Each row of numbers stands for one element and depends on some of the facts below. Use the named rows to name the rest.

How the elements are related:
baflis brivem:a skotrugam:899 motros:e
dista brivem:b skotrugam:244 motros:f keplus:flirinu
maral brivem:c skotrugam:440 motros:j keplus:flisim
sipiplos brivem:a skotrugam:893 motros:i keplus:tenaklun
nukigra brivem:a skotrugam:440 motros:e keplus:trilumin
plotral brivem:c skotrugam:893 motros:h keplus:baflis
tridren brivem:d skotrugam:893 motros:e keplus:suskar
suskar brivem:b skotrugam:244 motros:e keplus:stegro
fiflan brivem:a skotrugam:440 motros:j keplus:geklikil
dedradi brivem:c skotrugam:899 motros:f keplus:pebodrus
sugron brivem:b skotrugam:899 motros:g keplus:plotral
kabel brivem:d skotrugam:893 motros:j
mebrus brivem:c skotrugam:440 motros:j
soden brivem:b skotrugam:440 motros:e keplus:stotrok
trotres brivem:a skotrugam:440 motros:i keplus:trogrun
zigi brivem:a skotrugam:244 motros:f
bokim brivem:c skotrugam:899 motros:f
trosar brivem:c skotrugam:244 motros:g keplus:druva
tenaklun brivem:d skotrugam:244 motros:e keplus:tasto
fisil brivem:c skotrugam:423 motros:e
tifom brivem:c skotrugam:440 motros:e keplus:tebril
vidur brivem:a skotrugam:440 motros:i keplus:trasi
skibagul brivem:c skotrugam:423 motros:i
riku brivem:a skotrugam:244 motros:g keplus:gragi
tragagom brivem:d skotrugam:440 motros:g keplus:trufloba
beda brivem:b skotrugam:899 motros:e
stotrok brivem:c skotrugam:440 motros:h keplus:bibin
dasor brivem:c skotrugam:440 motros:j keplus:nukigra
brazem brivem:b skotrugam:244 motros:h keplus:pugron
kase brivem:b skotrugam:244 motros:f keplus:kaskil
stofleklan brivem:d skotrugam:893 motros:f keplus:poklir
klabrik brivem:d skotrugam:244 motros:j
vedrel brivem:a skotrugam:899 motros:j keplus:trotres
kledim brivem:c skotrugam:244 motros:f
fletro brivem:c skotrugam:893 motros:f keplus:draplem
tebril brivem:c skotrugam:899 motros:f keplus:situfi
grolibis brivem:a skotrugam:440 motros:h keplus:fiflan
flirinu brivem:a skotrugam:244 motros:f keplus:vidur
skolafal brivem:a skotrugam:440 motros:j
sogri brivem:d skotrugam:899 motros:e keplus:klive
pagatre brivem:a skotrugam:423 motros:e keplus:klasun
drufor brivem:c skotrugam:423 motros:h keplus:brostun
traflem brivem:c skotrugam:893 motros:f
brukon brivem:c skotrugam:899 motros:e keplus:kase
skodrer brivem:a skotrugam:899 motros:e
droskur brivem:b skotrugam:244 motros:i keplus:klistom
pebodrus brivem:a skotrugam:440 motros:f keplus:kagrige
besil brivem:a skotrugam:244 motros:j
ripluk brivem:c skotrugam:893 motros:g
bosku brivem:b skotrugam:423 motros:e
brostun brivem:d skotrugam:440 motros:g keplus:budupom
stozor brivem:a skotrugam:899 motros:h keplus:brukon
pleflos brivem:a skotrugam:440 motros:f
situfi brivem:a skotrugam:244 motros:e keplus:dedradi
kaplus brivem:a skotrugam:423 motros:e
braplin brivem:d skotrugam:893 motros:e keplus:gradrum
flobrun brivem:a skotrugam:440 motros:f keplus:flebalo
druva brivem:b skotrugam:244 motros:j keplus:mesken
trogrun brivem:d skotrugam:899 motros:e
bivelum brivem:d skotrugam:423 motros:h
klasun brivem:b skotrugam:244 motros:j keplus:nemak
brave brivem:a skotrugam:440 motros:f keplus:degru
flufo brivem:d skotrugam:893 motros:e
stegro brivem:a skotrugam:893 motros:f keplus:viples
kagrige brivem:a skotrugam:244 motros:i
draplem brivem:b skotrugam:893 motros:h keplus:driner
ribrin brivem:a skotrugam:423 motros:e keplus:maral
rugruk brivem:c skotrugam:893 motros:g
dudruk brivem:d skotrugam:893 motros:j keplus:rugruk
fluga brivem:d skotrugam:244 motros:j
nalo brivem:b skotrugam:244 motros:g
trilumin brivem:d skotrugam:899 motros:h
lalan brivem:a skotrugam:244 motros:i keplus:drufor
zukestar brivem:a skotrugam:893 motros:i
trufloba brivem:a skotrugam:899 motros:e
mokol brivem:a skotrugam:423 motros:e keplus:stime
kaskil brivem:d skotrugam:440 motros:e
sastom brivem:a skotrugam:423 motros:i keplus:plosa
plumim brivem:a skotrugam:440 motros:e
vediskir brivem:d skotrugam:440 motros:i
tane brivem:c skotrugam:423 motros:i keplus:tritriskal
fonos brivem:a skotrugam:440 motros:e keplus:dasor
bibin brivem:c skotrugam:893 motros:j keplus:sugron
graklos brivem:b skotrugam:423 motros:e
tilir brivem:a skotrugam:899 motros:h
kibri brivem:c skotrugam:440 motros:g keplus:flobrun
trasi brivem:d skotrugam:899 motros:e keplus:reda
nemak brivem:b skotrugam:899 motros:f keplus:stodru
ruril brivem:c skotrugam:244 motros:h
gizel brivem:a skotrugam:899 motros:f
zudis brivem:a skotrugam:423 motros:f keplus:kabel
klive brivem:d skotrugam:440 motros:f keplus:graklos
gatrus brivem:d skotrugam:440 motros:g keplus:fluga
lufa brivem:a skotrugam:899 motros:g
tasto brivem:b skotrugam:244 motros:g keplus:ruril
tanuk brivem:b skotrugam:423 motros:i
pligul brivem:a skotrugam:893 motros:i
tumik brivem:b skotrugam:244 motros:i
sture brivem:a skotrugam:899 motros:j
gragi brivem:a skotrugam:440 motros:g keplus:sipiplos
plosa brivem:c skotrugam:440 motros:i
klostim brivem:c skotrugam:244 motros:e keplus:soden
degru brivem:a skotrugam:440 motros:h keplus:stofleklan
dradror brivem:a skotrugam:244 motros:g
flisim brivem:b skotrugam:244 motros:g
reda brivem:d skotrugam:423 motros:i keplus:grolibis
fetrubes brivem:b skotrugam:440 motros:h keplus:lalan
fitras brivem:b skotrugam:893 motros:i keplus:zukestar
duskikli brivem:c skotrugam:440 motros:h
budupom brivem:d skotrugam:244 motros:h
driner brivem:d skotrugam:244 motros:g keplus:tridren
flebalo brivem:a skotrugam:893 motros:f keplus:skodrer
dumeki brivem:a skotrugam:899 motros:e
stodru brivem:c skotrugam:440 motros:g keplus:fonos
poklir brivem:a skotrugam:893 motros:h keplus:klostim
graflik brivem:a skotrugam:893 motros:j keplus:droskur
studro brivem:a skotrugam:893 motros:e keplus:vedrel
flupem brivem:a skotrugam:423 motros:f keplus:braplin
mesken brivem:c skotrugam:244 motros:i
fubrak brivem:a skotrugam:440 motros:f keplus:simok
dato brivem:d skotrugam:893 motros:j
stime brivem:d skotrugam:244 motros:f keplus:stozor
ludrubros brivem:b skotrugam:899 motros:f
brubuk brivem:a skotrugam:893 motros:e keplus:trosar
budi brivem:d skotrugam:893 motros:e keplus:bokim
ruvan brivem:d skotrugam:899 motros:j
mave brivem:c skotrugam:244 motros:h
treplen brivem:b skotrugam:893 motros:g
govu brivem:a skotrugam:440 motros:f
vetim brivem:b skotrugam:893 motros:f
simok brivem:d skotrugam:893 motros:e keplus:sogri
bemu brivem:a skotrugam:893 motros:j
plepla brivem:c skotrugam:423 motros:j
klafal brivem:a skotrugam:899 motros:g keplus:pagatre
trotrek brivem:c skotrugam:423 motros:f
gradrum brivem:a skotrugam:423 motros:e keplus:besil
mefu brivem:d skotrugam:244 motros:j keplus:govu
fluklem brivem:b skotrugam:893 motros:i keplus:mebrus
flerebin brivem:b skotrugam:423 motros:f
lozu brivem:c skotrugam:423 motros:g
stivo brivem:b skotrugam:440 motros:f
talem brivem:c skotrugam:440 motros:e
dozim brivem:d skotrugam:893 motros:g
vedakam brivem:b skotrugam:893 motros:e
klistom brivem:b skotrugam:440 motros:e keplus:fletro
grodrik brivem:d skotrugam:899 motros:i
viples brivem:d skotrugam:893 motros:e
tritriskal brivem:a skotrugam:899 motros:h keplus:fluklem
pugron brivem:a skotrugam:893 motros:g keplus:dozim
geklikil brivem:c skotrugam:440 motros:h keplus:ludrubros

Named rows:
grodrik: [-11  -5   1   6  11  12  -2   6  -3 -10 -18   2  -5  -8  -5 -10   0  -2
  16  -6 -14  -3   5  -1   2  22  -4 -10 -22 -12  -6   5  20 -10  -1  14
  10  -1 -14  -6   1   4   2 -10   0  16]
talem: [ -6  -8   5   0   6   0  -5   8   2 -12  -7   5  -2  -3  -1 -13  -4  -3
   0   2  -1 -10   2  -3  -6  16   3  -1  -4  -5  -2   3   5  -3  -4   7
  -4   5  -4  -2  -6  -1 -10  -2   2   7]
pagatre: [  6 -21   7  -3  -3 -10   3  -3   4 -10  -2   3  -1  10  12   0  -6   0
  -7   0   2   4   1   7  -3  10  11  -2  -3  -2   6   4  -8  10  -4  -3
 -13   2  10   0  -2  15 -13   1  -2  -2]
pebodrus: [ -1 -29   7   2  -4  -9   5  -4   6  -7  -7   5  -2  11   5 -20  -1  -4
   6   0  -2  -5   1  -7  -7   5   8  -4  -9  -1  -3   7  -9   8 -19   2
 -17  15  10   3  -6   8 -15  -6   1   4]
duskikli: [ -7 -10   5   0   5  -1  -5   8   2 -11  -8   5  -2  -2  -2 -14  -4  -2
   2   2  -3 -12   1  -4  -5  14   3  -1  -3  -6  -3   3   4  -3  -5   7
  -4   5  -5  -3  -5  -2 -10  -3   1   5]
sture: [  8 -27   3   7   0  -2  12   1   4  -4 -11   3   0   8  -7 -24   2  -3
  17  -6  -7   0   3   0  -7  14   5  -7 -14 -12  -3   9  -7  10 -13   5
 -14  17   7   7  -1  16   0  -6  -7  13]
skolafal: [  3 -27   4  -3   6  -8   7  -2   6  -8  -7   4  -2   7   3 -16  -2  -2
  10  -1   0  -1   1   1 -10  10   9  -2  -8  -7   1   6 -13   8 -11  -1
 -15  11   8   3  -3  13 -12  -6  -1   0]
gragi: [  3 -22   6   0  -4  -8   6  -1   7 -11  -7   2   1   9  -1 -11  -3  -6
   0   1  -3   3   0  -1 -13  10   8  -3  -3  -3   3   9  -8   9 -12   1
 -13  12  12   1  -5   9 -13 -14   6  11]
gizel: [  5 -28   5  12 -10  -2  12  -2   5  -3 -13   4   1  10  -2 -24   4  -3
  11  -5  -9  -3   3  -8  -3   9   4  -9 -16  -7  -6  10  -3  10 -20   8
 -18  22   9   8  -4  12  -4  -5  -5  14]
mebrus: [ -6 -11   5  -4   9   1  -5   7   2 -11  -8   6  -4  -1  -5 -26  -3   2
  11   1  -2 -14   1  -2  -4  14   3   0  -3  -6  -5   3   1  -2 -10   4
  -1   8  -5  -3  -4  -3  -6  -3   0  -1]
bivelum: [-16   0   6  -4   4   2 -10   2  -1 -15 -13   3  -7  -2   6   4  -7   4
   1  -1  -7  -5   1   0   5  10  -1  -6 -11   2  -2  -1  16 -11  -1   7
  11  -7 -12 -13  -2  -2  -7  -5   5  -7]
flirinu: [  7 -15   7   7 -21  -8   2 -11  -3  -5   1   9  -4  15  16   0  -5  19
 -48  -8  -6   6 -11  16  12 -13   5 -10   2   9   5   8  -3  13  15 -12
 -11  18  12   3  -2  14  13  11 -13 -13]
braplin: [-15  -2  13  -9   0   1 -13   4   1 -16 -12  -2  -6   2  11  13 -10   1
  17   2   1  -6   6   1   7  12   2  -2 -10   3   0  -7  15 -10 -11   9
  11 -22 -14 -17  -3  -2 -18  -3   6 -13]
situfi: [ 15 -12   5   2 -12  -4   2  -8  -4  -7   3   7  -3  10  13   3  -7  20
 -51  -7  -6  14 -11  28   8  -4   5  -8   5   7  10   7  -2  13  21 -16
 -11   9  12   2  -1  19  13   8 -12  -8]
flobrun: [ -1 -29   7   3  -4  -9   5  -4   6  -7  -7   5  -2  11   5 -21   0  -3
   5   0  -1  -5   1  -7  -6   7   8  -4 -10   0  -3   7 -10   8 -15   3
 -18  15  10   4  -6   9 -16  -3   2   2]
brostun: [-20  -2   4   1   4   4  -9   5   1 -16 -18   1  -5  -3  -7  -5  -4  -3
   3   0 -10  -5   1  -7  -5  11  -3  -8  -8   0  -3   3  17 -10  -8  12
  12   1 -10 -12  -4  -9 -10 -18  13   9]
lalan: [ 16 -12   3  -1  -6  -4   3  -7  -5  -7   4   8  -4   9  16   4  -7  20
 -49  -8  -5  14  -9  32  11   0   6  -7   3   3  11   7  -5  13  26 -19
 -10   6  11   2   0  21  15  11 -15  -9]

Rows to name:
No name comes twice in this set of rows, the named rows included.
[ -3  -7   6  -4   2  -2  -6   8  -1 -11  -3   3  -3  -3   9   4  -8   1
  -5   0   2  -9   0   6   2  14   6   0  -3  -5   2  -2   4  -2   8   7
  -3  -4  -5  -5  -4   5  -6   6  -3  -3]	tane
[ 14  -9   5   2 -19  -4   3  -7  -3  -8   1   6  -1  14   5   3  -8  20
 -55  -6  -8  14 -11  25   6  -8   3 -11   9  10  11   9  -2  16  18 -15
  -8  13  14   1  -4  12  15  -1  -7  -5]	dradror
[  8 -19  15  -8 -14 -11   1  -1   9 -13  -3  -3   1  16   7   7  -8  -3
  11   4   8   1   5   4  -5   6  13  -1   2   4   8  -2 -11  12 -21   1
 -11  -7   9  -4  -6  10 -19  -8   6  -9]	pugron
[  6   7   4  -2  -2   5  -8   2  -9 -10   3  10  -5   0   8  -6  -8  25
 -48  -5  -5   3  -9  30  14   3  -1  -4   8   4   5   4  10   2  27 -12
   1   4  -3  -4  -1   6  20  11 -14  -9]	mesken
[  4   4   6   1  -9   4  -9   0  -8  -9   2  10  -5   4   6  -9  -7  25
 -49  -5  -9   1 -11  23  14  -3  -2  -7  10   7   4   4  10   1  20 -13
   1   7  -1  -3  -3   2  19   9 -12 -11]	ruril
[ -3  -7   4  -5  13   3  -5   8   1 -11  -5   5  -2  -4   0 -20  -4   0
   1   1  -1  -9   3   3  -4  21   4   2  -4  -7  -2   3   2  -4  -3   3
  -4   0  -5  -3  -3   3 -10  -2  -1   7]	plosa
[ 11  -2   5   2 -19   2  -7  -2 -15  -4   8  10  -3  -4  -1  12  -7  16
 -32  -2   4  13 -12  13   8  -5   3  -9  21  -5   9  -1 -11  -3  37 -40
 -17  -6   5   9  -7  -1  27  16 -20  -9]	droskur
[  4   6   5   2 -10   2  -7   1  -8  -9   1   9  -5   3   8  -1  -9  23
 -51  -6  -8   0 -11  21  14  -4  -1  -7   7   7   5   4  11   3  25  -7
   0  11  -3  -3  -3   1  19  12 -13 -12]	mave
[ -8  -9   4   2   4  -1  -4   9   2 -12  -8   4  -1  -4   0  -4  -5  -5
  -3   1  -2 -11   0  -4  -6  15   4  -2  -5  -7  -1   2   5  -2   1  12
  -5   6  -5  -2  -6   0 -10  -1   3  10]	tifom
[ -3  -1  15  -9 -10  -2  -9   8   5 -15  -5  -1   0   8   1  -3  -9   2
   9   7   6  -9   5   0   1   9   5   1   7   4   1  -5   3   0 -20   5
   1 -11  -4  -9  -7  -6 -15  -4   6  -9]	rugruk
[-11  -2   3   7   6  13  -3   6  -3  -9 -19   3  -4  -5  -9 -17   1   0
  12  -5 -15  -2   4  -2   0  20  -6 -10 -18  -8  -7   6  20 -11  -9  12
  10   2 -13  -7   0   0   0 -13   2  18]	trogrun
[ 14 -13   5  -2  -9  -4   3  -9  -3  -6   3   8  -5  14  10  -9  -6  24
 -39  -8  -7  11 -10  29   9  -7   4  -8   5   7   8   8  -6  12  16 -22
  -8  12  12   2  -1  17  17   5 -15 -15]	besil
[ -2 -30   6   4  -7 -11   6  -3   7  -7  -8   5  -2  10   6 -11  -1  -5
   2  -1   0  -6   0 -10  -7   4   9  -5 -12  -2  -2   7  -9   8 -14   5
 -19  16  10   4  -6  10 -16  -2   2   4]	fubrak
[  8 -23   5  -5   1  -9   4  -1   4  -9  -2   2  -2   6  14   6  -6  -1
  -4  -1   3   4   1  13  -3  12  11  -1  -7  -5   7   2 -10   9   3  -1
 -15  -1   8   1  -2  19 -11   2  -4  -2]	sastom
[ -8  -8  10   0 -10  -3  -6   4   2 -10  -7   6  -5   5   6 -10  -5   4
  -5   2   0 -16  -1  -7   5   2   3  -2  -2   4  -5   0   5  -2  -9   7
  -4   6  -4  -3  -8  -6  -8   6  -1  -8]	trotrek

The same elements again, as new rows of numbers:
Named rows:
plosa: [  4  16  11 -24  32 -19   2 -15  -8  23  12 -22  -4  -9 -40  19 -45 -10
  36  24 -15 -30  -3 -18 -19 -41   1  -8]
kaplus: [  3   4  -3   2   2   4  -4  18   6 -40   1  27  -4  29  24 -29  17  20
 -34 -32  -1  35  11  -3  16  24   6  -8]
sugron: [-30   9  26  38  17 -36 -28  16   5  31  19 -13 -31 -41   0  23  -9 -34
 -28  16  27  -8 -60  -6 -57   2 -21  14]
traflem: [ -4  20   5 -13  10  13  -3  25   6  22 -11  22 -10   5   0 -35 -29 -11
  12  11   6  31  -6  -4 -11 -13  -5   2]
ribrin: [  9  -9  -2   9  -1  12  -6   0   7 -29   4  33  -2  10  26 -41  12  20
 -27 -30  -5  49   7 -17  27  29  17  -6]
dradror: [ 11 -19 -23 -30  -2  30  16  -1  12 -22 -19  11  24   9  -5 -27   9   8
   8  -5   1   1  17  39  31   7   8  -1]
vedrel: [ 12  -4  30  23   7 -16  11   9  -3   8 -13 -42 -39 -30  10  47  10   7
 -36   1 -31  -4 -35 -34 -16  22  -4 -16]
ludrubros: [-20   8  19  49  42 -42 -37   9   9  36  17 -24 -28 -23  16  19 -13 -36
 -11  30  33 -19 -53 -11 -60  10 -10   7]
rugruk: [-19  31   5 -21  16  16   5  42   8  11 -11  25 -17  28 -14 -21 -12  -4
   9  14   8  20  -9  -3 -23 -12 -17   5]
kagrige: [ 18 -15 -15 -27  16  37  11  -3   0 -28 -19  -2  31  31   3 -12  -2  20
   5  -6  -7  -8  18  44  18  -5  11 -18]
trosar: [  0   9  -2 -42   4  26   5  12  15  10  -2  33  21  13 -21 -53 -29 -15
  37  10   6  18   3  20   3 -22   2   9]
grodrik: [ 18  10  18  52 -17  -7  12  -2 -21  11 -17 -40 -30 -10  33  58  31  11
 -16 -10 -35 -17 -34 -47   0  12 -12  -9]
kaskil: [ 15   2 -19  11 -16 -35  24 -40  -7 -18  23 -21   2  25 -17  43  33  15
  25  -6 -22 -58  24 -29  17   7   0  -6]
kabel: [ 30  -6 -19  14   2  28  -1 -31  -5   0 -19  -9   7  40  48  -8  26  32
  17  -4 -21   0  -8 -18  11  25  12 -14]
suskar: [-30  -2   4 -13   7  -3 -36 -13  14 -12  43  37  52  22 -27 -41 -21 -15
   5  -4  40   8   9  46 -14  -9   0  10]
duskikli: [ -5   8   6 -23   6 -28  14  -4  -1  33  14 -14 -13 -24 -41  13 -34 -17
  39  29  -3 -19  10 -21 -11 -29   1   8]
mebrus: [-11   6   8  -9  38 -32   3   5 -18  29  12 -41  -9  -1 -26  16 -46 -14
  56  17   1 -29  21  -9 -12 -38   5   5]

Name these rows:
No name comes twice in this set of rows, the named rows included.
[-13  22  18 -22   4  21 -11  24  -6  15 -10   7  -6  11  -5 -23 -32   3
   7   1  -6  33  -5  -2 -24 -20  -8   3]	bibin
[ 12  13 -11  17 -20   5   4  -3  -6 -38   6   4  -1  53  22  -8  43  23
  -1 -30 -15  -9  11  -5   7  19  -3  -4]	viples
[ -8  11  14 -29  14 -21   6 -16  -5  41   7 -10   0 -18 -44  22 -43  -5
  35  31  -8 -17   8 -27 -14 -26  -1  -6]	dasor
[ 43 -21 -11 -31 -50  50   2 -40  -7 -26  -6 -10  29  -5  27 -27  12  20
  24 -33 -33   4   2  25  22  -9   5   3]	mefu
[-27   8  41  50  18 -62 -35  10   8  15  47  -2 -20 -25 -10  23  -6 -32
 -31   2  26  -5 -40 -29 -49   8 -12   9]	beda
[-13  23  48  42  25 -54   4  27   6  33  30   3 -35  -9 -18  11 -11 -18
  -2   8  -8   9 -21 -69 -21   7  -8  -1]	brukon
[  1   0  -3   0   3  10  -1   9   8 -31  -1  38   0  30  15 -28  19  21
 -38 -21  -3  37   8 -12  19  28   5 -13]	pagatre
[  4  13  20  66 -23 -39  17   5 -10  -4  13 -21 -29   8  18  51  50  11
 -25 -16 -24 -23 -14 -57   4  25 -12   2]	sogri
[ 21  -3 -12   2 -23  -3  18 -41 -22  -1 -10 -37   2  -9  -4  56  18  11
  22  -3 -29 -50  16 -12  16 -19   0  -8]	vediskir
[ -1   3  16 -24  19 -24   6 -25  -5  37  13 -17  -1 -24 -34  11 -44  -8
  41  24 -14 -16   4 -30 -13 -26  11  -9]	maral
[ 22  -1 -30 -17 -32  41  17 -15   3 -25 -13   0  27  48  18 -13  31  19
  29  -4  -9 -17  20  33  18  10   0   3]	budupom
[  3  -2  31  46  10 -49  14  15   8 -11  18 -25 -40 -14   7  37  25  -2
 -36 -18 -22  -8 -15 -45   1  26  -2  -5]	dumeki

